Rows, each with roughly how far along a hidden order it lies (0 to 10):
In the rows, zero is written as 128.
[119 156 123 160  89 113 114 122 141 181  59 192 135 127 119 167 115  81
 111 131 121 195 118 141 100 128  99 141 115 212  92 125 114 114  88 101
 174 163 159 113 182 165 160 127 146 135 182  89 128  95 147 187 194 140
 191 179 113 136  95  92 124 103 153  92 108 127 104 128 120 128 138 124
 159  79  62 121] => 1
[141 109 189  46  97 116 120  50 133  58  92 103  95 129 138  83 137  81
 111 189 129 112 177 151 100 167 154 131 213 109  54 137 133 139 177 156
 154 116 125 111 125 125 128  52 223 135  60  84  88  83 149  30  52 132
 147 210 133 126 107 129 102 149 167 115  65  89 138 121 126 104 133 151
 119 151 164 132] => 1
[ 37 173   1 144 125 139 130 117 111  93 154  99 119 152 132  61  89 132
 146 155  91 227 255 123 100 140 113 124  94 100 114 170 206 181 168 173
 138 103 163 124  64 186 130  97  68 137 103 101 160 111 113  75 116 123
  98 118  96 140 148 145 141 149 174 174 207  89  98 144 159 115 144 123
 148 133 191  92] => 0
[101 132 117 118 124 131 129 130 123 123 130 122 125 131 131 145 131 126
 132 133 122 142 147 127 119 129 130 128 113 125 124 130 132 137 128 136
 129 125 133 129 115 129 126 123 113 130 122 122 135 127 126 103 126 124
 118 128 126 129 133 142 133 131 135 135 143 128 123 128 133 126 129 127
 133 129 128 124] => 4
[143 141 117 135 163 135 148 157 108 124 112 155 126 118 125 131 114 150
 128  87 122 147 104 139 146 139 124 124 136 114 142 133 144 137 124 142
 139 122  96 117 143 141 144 115 142 147 146 127 121 135 120 130 120 136
 129 128 136 119 138 128 127 130 106 118 142 149 142 144 121 142 129 119
 118 129  98 132] => 5
[162 187 166 148 162 225 174 174 103 182 116 127 196  42 176  16 137 109
 181 117 144 121  56 127 146 175 116 149 183 142 101 136 174 185 107 199
  88 145 105 125  87 255 137 228 169  97 105  83 127 106 136   8 167 134
 179  84 159 126 155  51  86 200  65  82  73 159  98 153  95 151  64 114
  96  69 121 174] => 10
[119 124 132 133 126 130 129 109 154 124 122 118 119 126 119 142 121 129
 136 136 127 119 139 123 143 134 118 135 130 126 140 133 138 135 123 138
 125 135 139 126 122 115 117 127 140 123 122 131 123 102 147 110 147 142
 124 109 124 128 138 142 162 102 132 109 134 128 138 134 129 126 114 131
 139 146 114 110] => 6
[145 150 141 119 157 154 152 149 112 122 107 143 145  98 140 115 121 134
 148  97 129 137  88 137 144 151 125 129 147 119 122 131 154 149 130 163
 130 127 111 121 135 160 146 146 148 135 125 111 122 124 127 102 127 138
 134 121 143 121 136 106 120 160 103 103 123 147 127 147 109 132 112 120
 112 109 115 146] => 6
[134 125 123 132 134 148 133  90 171 106 119 115 114 130 134 162 105 136
 146 129 123 125 145 127 167 153 109 141 120 128 148 142 165 160 111 150
 123 140 138 117 146 141 110 114 190 125 123 121 117  75 167  93 153 165
 117  74 111 125 156 153 212  89 123  75 151 128 159 149 122 131 105 134
 146 168  98 106] => 7
[153 129 129 108 178 145 157 143 109 103 133 127 123 107 131 119 119 161
 134  91 126 114  96 135 152 140 134 114 139  84 147 135 147 136 145 155
 126 105 101 124 131 118 129 118 140 145 162 136 119 144 124 107  89 134
 105 121 147 115 150 142 133 146 107 133 138 142 156 145 122 136 134 123
 108 143 137 136] => 6
[129 137 144 141 120 152 128 147 126 143 138 112 136 113 141  99 137 113
 141 140 134 116 125 119 123 137 127 138 134 137 122 127 134 145 119 104
 100 137 131 131 108 167 123 161 138 109 116 115 127 117 136  99 144 123
 151 116 133 133 133 105 120 156 115 122 116 131 108 125 118 127 109 128
 121 112 126 140] => 6
[152 186 175 169 142 221 172 156 113 176 127 110 211  38 188  19 147  92
 181 128 146 114  61 118 151 172 118 157 183 151  97 132 175 193 102 193
  74 152 114 131  62 254 133 242 162  80 113  80 130  99 139   1 182 129
 189  70 153 133 149  46 100 200  81  81  60 153  89 142  92 147  60 118
  96  56 130 180] => 10

[122 169 109  34  62 164 144 137 134 143 151 123 124 132 119 141 121 131
 105 233 121 128 127 154 120 142 136 164 132 117 180 115  81 155  77 145
 138  94 125  51 139 128 121  25 123 121 118 131 149 127 179 135 128 152] => 0
[113 143  95 167 164 132 117 136 128 118 129 111 124  37 121 120 128 131
 133  51 106 112 155 132 125  95 117  77 101 215 126 154 189 122 152 139
 128 181 122 237 118 105 147 228 132 143 131 127 123 115  71  81 114  81] => 10
[139 169 126  63  64 129 146 149 129 133 168 131 133 175 129 140 130 125
 113 176 129 134  99 139 118 158 139 154 139 152 169 119  88 169  59 146
 144  99 127  48 133 124 118 135 137  98 124 129 143 120 181  95 124 161] => 0
[130  77 197 144 153 145 120 136 126 133 136 126 135 118 137 113 131 161
 139 108 109 192 125 116 134 127 120 115 118 145  82 111 140 123 163 113
 147 171 119 102 122 134 125 194 143 158 139 138  92 113 103 101 122 189] => 8
[ 94 180  99 203 180 117 114 135 133 114 128 106 123 138 119 112 131 121
 142  46 119  94 155 130 126  89 124  97 114 199 143 161 186 126 120 129
 108 165 125 234 116  99 146 208 121 133 136 126 138 120  84 102 133  67] => 9
[ 96 199 122 113 160 146 119 114 136 136 127 114 117 131 111 111 126 128
 119 168 130  76 143 142 124 116 135 163 146  81 184 125 130 130 138 134
  99 119 131 128 130 109 126  12  94 141 137 132 140 137 125 189 158 114] => 4
[ 89 204  99 182 182 110 114 119 136 120 125 102 121 133 115 106 132 112
 134  80 136  77 156 131 125  96 132 127 132 137 166 150 164 117 147 155
  93 154 131 189 118 100 137 135 102 138 141 128 126 128 101 150 153  83] => 7
[164  83 200 147 151 123 123 135 113 129 138 126 139 127 140 114 134 153
 139 100 118 192 121 107 133 149 132 129 134 132 101 110 134 128 155 127
 146 158 125 126 125 117 120 198 140 142 140 136 100 119 134 117 127 192] => 7
[136 151 112  54  59 140 146 143 131 136 155 138 130 152 125 146 125 120
 115 203 130 142 126 145 120 152 137 155 137 137 163 119  78 159  68 139
 144  87 129  44 139 131 121 104 136 103 117 127 146 126 128 106 120 146] => 0
[123 163 110  44  43 164 143 139 132 143 153 135 124 131 126 141 130 131
 104 230 120 141 113 154 119 148 136 161 137 118 179 115  75 157  80 144
 139  93 125  59 141 122 118  41 120 123 120 130 145 126 172 127 130 158] => 0
[144 171 134 125  64 117 126 151 128 130 178 127 134 183 129 136 132 124
 114 162 129 175  98 135 125 158 130 158 140 164 168 119  87 171  57 150
 146 106 128  44 131 121 120 172 137  95 129 129 142 117 125  84 124 162] => 0
[144  64 149 153 176 155 122 135 127 130 122 121 129  36 133 124 125 149
 142 104 101 150 130 131 136 117 112  83  99 181  89 128 168 111 161  91
 146 176 118 179 125 128 137 196 145 164 126 132  98 114  78  89 107 140] => 10
[162 146 173 119  96  91 136 142 123 121 164 126 145 226 141 131 138 125
 127 115 143 186  94 117 123 161 138 130 152 140 136 114 116 163  86 146
 143 114 132 124 123 132 116 211 139  92 136 128 128 121 168  93 128 169] => 2
[128 120 129 158 156 147 125 140 122 125 137 113 125  29 124 116 131 146
 126  60  99 132 151 135 130 101 115  76  99 224 117 146 182 148 157 100
 140 187 117 216 122 108 127 228 140 152 130 136 114 107  71  73 110 114] => 10
[107 175 118  59  95 176 134 124 135 147 137 127 119 146 112 123 120 134
 107 243 119 104 128 147 121 131 135 134 136  84 181 111  84 140 108 154
 126  92 125  69 139 119 120   1 106 138 126 133 137 133 158 170 145 153] => 1
[168  93 205 147 139 105 125 133 115 128 141 132 141 194 143 119 136 143
 141  97 132 194 110 105 128 154 127 138 142 120  89 115 120 135 137 135
 141 139 127  77 119 144 117 199 143 123 131 134 102 121 143 117 129 184] => 6
[107 150 121  53  76 177 133 128 134 148 145 127 118 155 113 124 121 140
 106 250 115 107 128 153 120 132 136 132 136 107 188 113  84 131 114 161
 123  94 124  82 139 118 122   1 103 131 127 136 143 132 152 161 146 152] => 1
[170  99 140 142 133  98 124 133 115 126 149 124 143 220 141 115 139 141
 135  96 122 197 108 107 129 156 133 147 147 133 109 113 121 143 124 142
 142 138 128  84 120 136 115 207 139 124 143 132 102 118 146 109 132 193] => 5

Next part:
[ 96 141 105 140 118 141 102 131 126 122 111  88 153 122 173 145 119 153
  97 188 146 125 114 151 119 151 133  77 120 113 130  89 136 136 160 166
 118 111 117 110 110 146 144 155 144 141 138 153 131 154 157 165  93  49
 127  92  55 128  74 174  73 178 160 109 134 150 212 163 147 147 185 117
 136  77  93 166 157 134 143 129 136 129 138 139 125 139 190 127 112 129] => 3
[101 135 120 135 118 195 154 131 145 156  85 104 177 122 124  84 150 127
 101 131 151  97 136 149 120 132 153 159 117 131 158 159 127 137 126 166
 148 113 109 146 134  91 128 151 155 165 120 116 164 148 102 103  85 122
 122 155  70 134 161 132 125 141 159 144 130 156 214 173 141 141 108  94
 123 144 107 162 123 128 151 133 189 119 122 139 180 176 135 111 122 183] => 6
[ 95 140 113 145 104 160  86 117 114 117 110  71 136 129 207 166 106 171
  70 197 151 133 115 113 123 161 140  86 112 102 113  54 147 128 171 129
 134  93  97  98  86 177 140 155 149 134 131 163  91  99 143 233  73  48
 134  66  47 127  22 211  40 186 131  90 114 118 210 153 160 150 178 112
 136 188  98 181 113 141 121 126  96 140 135 132 126 158 164 120 124 124] => 4
[226  91 152 133 118 134 141 103 121 129 123 173 135 139 110 127 119 127
 119 110 119 129 151  90 167 109 121 173 128 158  88 108 151 117 108  44
 181 141 131 135 149 122 136 145 107 109 143 121  65  53 111 107 135 189
 143 146 132 140 116 167 112  85  36 142 128  99  44  92 129  98  98 165
 113 127 165  94  74 150  77 121  72 152 105 126  92 108  58 140 138 136] => 9
[ 47 159 114 126 136 140 148 151 125 138 115  96 131 111 159 127 143 138
 114 138 147 114 117 154  88 156 159 102 127  97 159 147 106 139 137 207
 111  94 111 127 111 127 124 134 156 162 107 136 186 171 128 155 110  54
 113 112  78 119 119 108 127 171 206 120 116 144 215 164 132 167 138  71
 134 154  95 172 159 115 160 131 200 108 137 127 180 182 188 108 121 144] => 1
[182 105 148 131 121 142 167 117 140 133 128 152 184 132 104 100 128 116
 118  91 122 122 145 111 152 119 135 177 122 152 119 149 131 125  85  67
 165 136 119 142 140 104 128 132 115 133 127 114  85  80  86  93 122 178
 135 152 138 140 148 136 132  97  76 142 118 108  84 115 126 104 102 133
 111 100 149 117  79 149 104 120 105 135 102 123 127 156  73 122 136 145] => 8
[120 128  98 141 123  90  71 143 120  98 131  99 104 136 179 189 116 145
 106 208 139 153 104 108 121 142 115  70 122  88  95  40 132 130 158 142
 103 119 136 107 104 171 137 131 134 111 111 157  92 144 170 231 140  77
 133  64 109 117  60 165  84 164 154  90 111 109 162 121 137 128 210 138
 137 178 112 143 136 141 115 142  93 133 133 119 111  92 200 127 124  91] => 1
[146 127 110 141 122 146 119 125 132 125 113 103 140 134 162 139 113 149
 101 159 134 135 115 130 134 142 121 108 112 128 111  84 134 130 160 116
 137 133 116 117 118 146 139 150 131 127 129 147  85 127 133 168 120 106
 132 103  90 124  85 181  61 151 120 113 126 126 159 139 138 126 163 138
 133 152 116 143 120 144 127 136 113 136 129 130 127 125 170 128 126 120] => 5
[192 113 153 137 105 194 178 108 154 156 114 150 182 130 102  91 135 119
 120  88 133 116 144 118 152 107 143 188 116 162 126 167 133 128 105  80
 182 136 121 147 152  76 129 138 123 140 139 109  98 102  89  70 102 184
 140 172 116 147 157 155 125  97  68 158 129 118  97 130 121 108  55 137
 115 115 153 113  83 142 100 117 120 139 104 129 148 153  76 126 135 168] => 10
[158 116 152 128 125 143 156 122 136 144 124 159 149 126  88 130 126 129
 143  97 125 126 136 116 135 120 135 164 123 145 138 167 122 127  94  77
 155 134 119 137 131 111 126 131 112 138 128 115  90  86  94 107 131 166
 130 162 136 136 138 138 109 118  64 138 119 105  86 119 124 117 110 133
 123  99 152 118  91 143 102 119 113 128 108 124 132 147  75 125 132 136] => 6
[176 114 159 129 121 160 185 117 143 146 123 169 146 131  79  96 139 114
 144  35 123 117 146 112 142 105 137 180 127 152 129 183 125 126  90  72
 163 140 127 148 147  83 119 128 117 135 127 107 120  81  82  62 119 203
 133 174 154 142 178 115 159  88  90 153 125 115  68 122 118 112  69 137
 114  93 165  95  87 135 106 124 121 131  99 122 150 142  58 125 141 156] => 8
[129 113 156 109 155 112 199 139 118 146 140 187 119 114  82  97 138 111
 149  48 110 114 164 119 133 107 145 186 151 154 148 183 112 121  53  85
 147 104 144 161 143 106 112 106 114 132 111 102 165  75  94  53 158 191
 118 166 158 141 216  79 186  72  87 159 117 110  53 104 109 123  54 125
 110  67 165  98  97 123 104 116 129 119 114 117 155 144  39 114 142 169] => 5
[ 34 162 126 119 149 118 133 155 112 133 126 108 128 110 137 131 144 136
 127 136 139 122 129 154  90 147 142 106 138  92 158 134 107 136 142 202
  94  84 127 126 100 141 119 127 154 150 103 135 188 150 158 138 127  47
 109 100 108 125 115 103 136 156 208 122 118 137 191 150 124 165 132  90
 129 134  96 154 160 111 152 122 181 104 139 123 170 156 140 111 124 123] => 0
[140 128 135 140  82 227 189 113 160 167  80 110 210 124 114  79 139 126
 101 111 151  97 134 152 133 130 152 194 107 150 154 185 133 135 124 140
 168 129 104 146 141  55 130 155 146 171 141 105 129 142  67  72  63 136
 133 174  69 143 179 165 123 135 123 154 134 154 179 173 137 133  72 101
 125 132 119 163 105 132 137 124 162 127 110 141 179 185 107 120 124 194] => 10
